Below are the code and all the weights of a small trained network. Each question names an input and a class and asks about switching units off, where a switched-off unit gives its printed mean instead of its output.

import numpy as np


def w(rows, s, z=0):
    codes = np.array(rows[::2]) - 128.0
    scale = np.full(codes.shape[1], s)
    scale[-1] = z or s
    return codes * scale


def f(y):
    return np.maximum(y, 0)


def log_softmax(a):
    a = a - a.max(-1, keepdims=True)
    return a - np.log(np.exp(a).sum(-1, keepdims=True))


def net(x, mask):
    res = np.array(x, float).reshape(1, 7) / 4 @ E
    y = f(res @ A[0][:, :-1].T + A[0][:, -1])
    res = res + np.where(mask, y, B[0][:, -1]) @ B[0][:, :-1]
    return log_softmax(res[-1] @ U[:, :-1].T + U[:, -1])


A, B = {}, {}
E = w([
[125,64,234,124,2,162,104,139],'x0',
[216,144,149,15,142,231,124,220],'x1',
[168,123,213,143,175,130,183,10],'x2',
[100,198,176,146,116,53,222,199],'x3',
[13,153,142,88,122,183,131,104],'x4',
[132,168,172,203,164,189,72,177],'x5',
[131,190,154,83,115,79,47,103],'x6',
],0.0096)
A[0] = w([
[192,158,115,157,99,103,151,126,252],'n1',
[184,230,143,163,168,225,65,153,112],'n2',
[54,107,126,191,177,96,126,117,29],'n3',
[21,179,195,30,147,116,104,77,247],'n4',
[63,59,129,193,104,81,121,97,20],'n5',
[201,188,146,105,104,90,54,131,200],'n6',
[72,115,75,140,67,165,117,187,86],'n7',
[127,149,69,174,252,150,136,144,77],'n8',
[111,106,92,196,97,72,119,132,99],'n9',
[127,59,87,104,155,195,42,81,125],'n10',
[67,103,121,235,163,74,66,129,77],'n11',
[129,123,218,131,167,205,200,60,107],'n12',
[40,190,144,208,151,239,114,132,189],'n13',
[184,60,138,203,149,77,72,149,119],'n14',
[139,233,233,133,99,81,241,202,178],'n15',
[109,196,206,116,126,51,195,204,62],'n16',
[26,83,108,117,152,207,200,130,185],'n17',
[80,111,131,135,114,50,95,119,216],'n18',
[82,85,194,169,65,124,110,98,94],'n19',
[122,147,112,254,108,110,66,85,52],'n20',
[149,84,46,55,40,90,172,80,65],'n21',
[113,74,94,49,113,71,145,96,121],'n22',
[104,151,174,208,123,174,100,143,114],'n23',
[211,127,107,137,154,62,98,112,192],'n24',
[138,182,92,135,235,125,110,118,31],'n25',
[152,148,169,40,90,230,193,170,87],'n26',
[123,73,204,151,18,138,91,131,103],'n27',
[117,120,26,87,142,97,70,188,52],'n28',
[159,57,88,149,160,184,25,49,124],'n29',
[87,145,67,168,55,150,146,198,45],'n30',
[146,202,52,103,237,114,178,60,79],'n31',
[97,63,79,190,123,225,223,138,198],'n32',
[141,132,56,70,43,67,108,149,195],'n33',
[177,65,96,177,131,129,189,155,210],'n34',
[126,131,179,201,140,170,47,148,105],'n35',
[176,159,218,151,165,104,149,63,151],'n36',
[144,63,222,120,96,125,108,103,135],'n37',
[50,174,171,64,158,120,52,107,221],'n38',
[195,30,192,152,87,82,101,169,160],'n39',
[157,67,92,96,100,151,84,71,52],'n40',
[183,109,116,25,125,140,45,129,139],'n41',
[150,134,160,79,149,120,184,51,79],'n42',
[126,99,174,126,211,169,159,55,130],'n43',
[153,109,161,221,157,142,118,185,155],'n44',
[56,121,39,167,65,157,78,222,105],'n45',
[192,120,151,70,179,144,160,212,121],'n46',
[119,155,73,117,206,103,125,109,64],'n47',
[99,63,88,8,96,101,196,97,76],'n48',
],0.0088,0.0029)
B[0] = w([
[176,181,90,153,106,94,81,123,175],'n1',
[201,128,177,119,125,111,212,115,216],'n2',
[136,104,148,49,168,133,147,128,191],'n3',
[186,211,68,136,116,111,79,135,214],'n4',
[170,76,210,2,229,149,133,82,198],'n5',
[130,195,119,126,121,175,117,61,190],'n6',
[124,115,132,133,174,162,63,169,192],'n7',
[67,106,172,54,34,105,132,170,211],'n8',
[165,120,121,92,180,175,116,102,186],'n9',
[138,85,56,141,142,45,197,136,215],'n10',
[108,146,207,107,152,185,154,53,217],'n11',
[128,97,141,179,157,193,35,173,209],'n12',
[205,190,147,160,109,40,163,130,229],'n13',
[186,174,95,123,141,40,119,92,192],'n14',
[63,64,41,184,117,151,172,56,254],'n15',
[49,41,11,191,186,75,167,119,219],'n16',
[197,236,96,144,115,17,37,81,209],'n17',
[155,143,121,121,177,176,116,10,191],'n18',
[90,84,136,70,113,116,96,89,198],'n19',
[114,135,190,122,210,137,154,54,210],'n20',
[156,132,212,188,100,108,194,162,180],'n21',
[174,169,194,194,102,129,210,149,172],'n22',
[143,151,187,104,87,47,197,141,191],'n23',
[115,211,121,133,99,105,38,113,189],'n24',
[55,65,138,56,39,91,124,183,191],'n25',
[119,115,147,41,190,132,145,60,228],'n26',
[67,85,108,10,68,101,125,169,214],'n27',
[84,118,175,132,126,189,107,195,198],'n28',
[59,77,37,229,143,137,205,96,231],'n29',
[100,117,138,140,153,181,88,142,190],'n30',
[70,72,149,57,62,132,89,177,228],'n31',
[158,216,55,120,50,173,79,26,219],'n32',
[166,169,153,171,126,222,122,186,192],'n33',
[149,233,96,101,114,142,54,81,192],'n34',
[130,91,170,183,66,49,200,200,197],'n35',
[94,146,130,199,168,216,64,203,204],'n36',
[78,94,117,101,83,117,85,192,192],'n37',
[175,179,85,148,93,89,107,65,195],'n38',
[120,131,130,86,71,100,64,111,200],'n39',
[43,117,102,172,128,73,189,86,178],'n40',
[131,127,71,127,201,155,146,112,207],'n41',
[151,114,201,194,134,198,70,200,177],'n42',
[108,118,143,188,166,170,80,177,200],'n43',
[172,143,160,142,69,100,148,130,197],'n44',
[111,117,163,209,182,185,93,181,229],'n45',
[193,156,131,63,213,135,156,57,214],'n46',
[87,81,157,43,28,137,137,162,186],'n47',
[240,159,200,157,106,29,200,196,182],'n48',
],0.0056,0.013)
U = w([
[65,45,144,27,30,102,128,172,54],'0',
[157,102,164,41,247,131,194,74,59],'1',
[79,54,15,211,143,94,224,114,129],'2',
[182,152,233,193,85,56,243,174,113],'3',
[111,106,158,210,157,199,56,195,101],'4',
[147,206,70,133,64,127,93,72,254],'5',
[161,202,71,135,92,64,72,94,170],'6',
],0.011,0.0035)

Each question gives the input, the list of numbers given to net, and the class t.
The units are the neurons (one row each of A and B). Each row of codes is followed by its name. A weight is (code - 128) times the scale printed after its matrix; where a second scale follows, it is the last column's (A, B and U).
mask holds one flag per neuron, in row order. A switched-off neuron (its flag False) gives its mean, the last column of its row in B, instead of its output. The means were averaged over made-up inputs and are rounded, as every weight is.
A unit's drop is (log p(t) with every unit on - log p(t) with that unit switched off) / (log p(t) with every unit on - log p(t) with every unit switched off).
The circuit of an input: a set's keep is (log p(t) with only the set's units on - log p(t) with every unit switched off) / (log p(t) with every unit on - log p(t) with every unit switched off). Starting from the 12 units with the biggest drops (on a tie, the unit counted first), units are removed one at a time, each time the one whose removal leaves the highest keep (on an exact tie, the one counted first), for as long as the keep stays at least 0.8.
units of the circuit, in order: the units of the circuit, biggest drop first
top k neurons: the k neurons with the biggest drops, biggest first
drop when u is switched off: that unit's drop, to one decimal
input [4,-5,3,5,4,3,-2], class 1: top 2 neurons	[n5 n29]
input [1,2,-6,6,-2,6,6], class 2: units of the circuit, in order	[n16 n15]
input [3,-1,-3,3,0,4,1], class 3: units of the circuit, in order	[n23 n32]
input [4,5,5,-3,-3,-7,-7], class 3: units of the circuit, in order	[n48]
input [2,-5,-4,4,-5,-3,0], class 1: units of the circuit, in order	[n5 n9 n18]
input [-8,4,7,-2,-4,-1,6], class 0: units of the circuit, in order	[n31 n25]
input [-8,-6,0,-3,-6,7,7], class 0: units of the circuit, in order	[n25 n8]
input [-8,3,1,8,7,-8,7], class 0: top 2 neurons	[n31 n47]
input [-1,4,8,6,-8,-3,0], class 4: top 2 neurons	[n36 n42]
input [-7,-2,1,5,-1,-6,-7], class 0: units of the circuit, in order	[n31 n8]
input [-3,-2,-7,-5,-2,5,-1], class 4: top 3 neurons	[n45 n28 n15]
input [3,4,7,1,3,-3,7], class 4: units of the circuit, in order	[n42 n36]
input [-6,3,5,-1,-3,7,7], class 3: top 2 neurons	[n2 n32]
input [-8,8,-7,4,6,-1,5], class 0: units of the circuit, in order	[n25]
input [0,5,8,-5,7,-6,-5], class 4: top 3 neurons	[n12 n42 n43]
input [5,3,5,-2,-8,5,-2], class 6: units of the circuit, in order	[n39 n14]
input [2,6,-1,3,-3,5,-3], class 1: top 2 neurons	[n46 n26]
input [5,-1,-6,-3,3,4,6], class 4: top 4 neurons	[n45 n32 n17 n7]
input [-3,-4,3,-3,6,3,-2], class 6: top 3 neurons	[n17 n13 n15]
input [3,0,-3,-1,8,-6,4], class 6: top 2 neurons	[n4 n38]
input [-6,0,8,-8,5,-5,4], class 2: top 3 neurons	[n29 n10 n40]
input [-3,-1,-8,8,0,4,6], class 2: units of the circuit, in order	[n16]
input [-4,-6,-5,1,5,0,-5], class 1: top 2 neurons	[n5 n3]
input [6,1,8,-5,2,1,1], class 4: top 3 neurons	[n12 n36 n43]
input [3,7,0,-2,6,-5,-8], class 5: drop when n32 is switched off	1.4
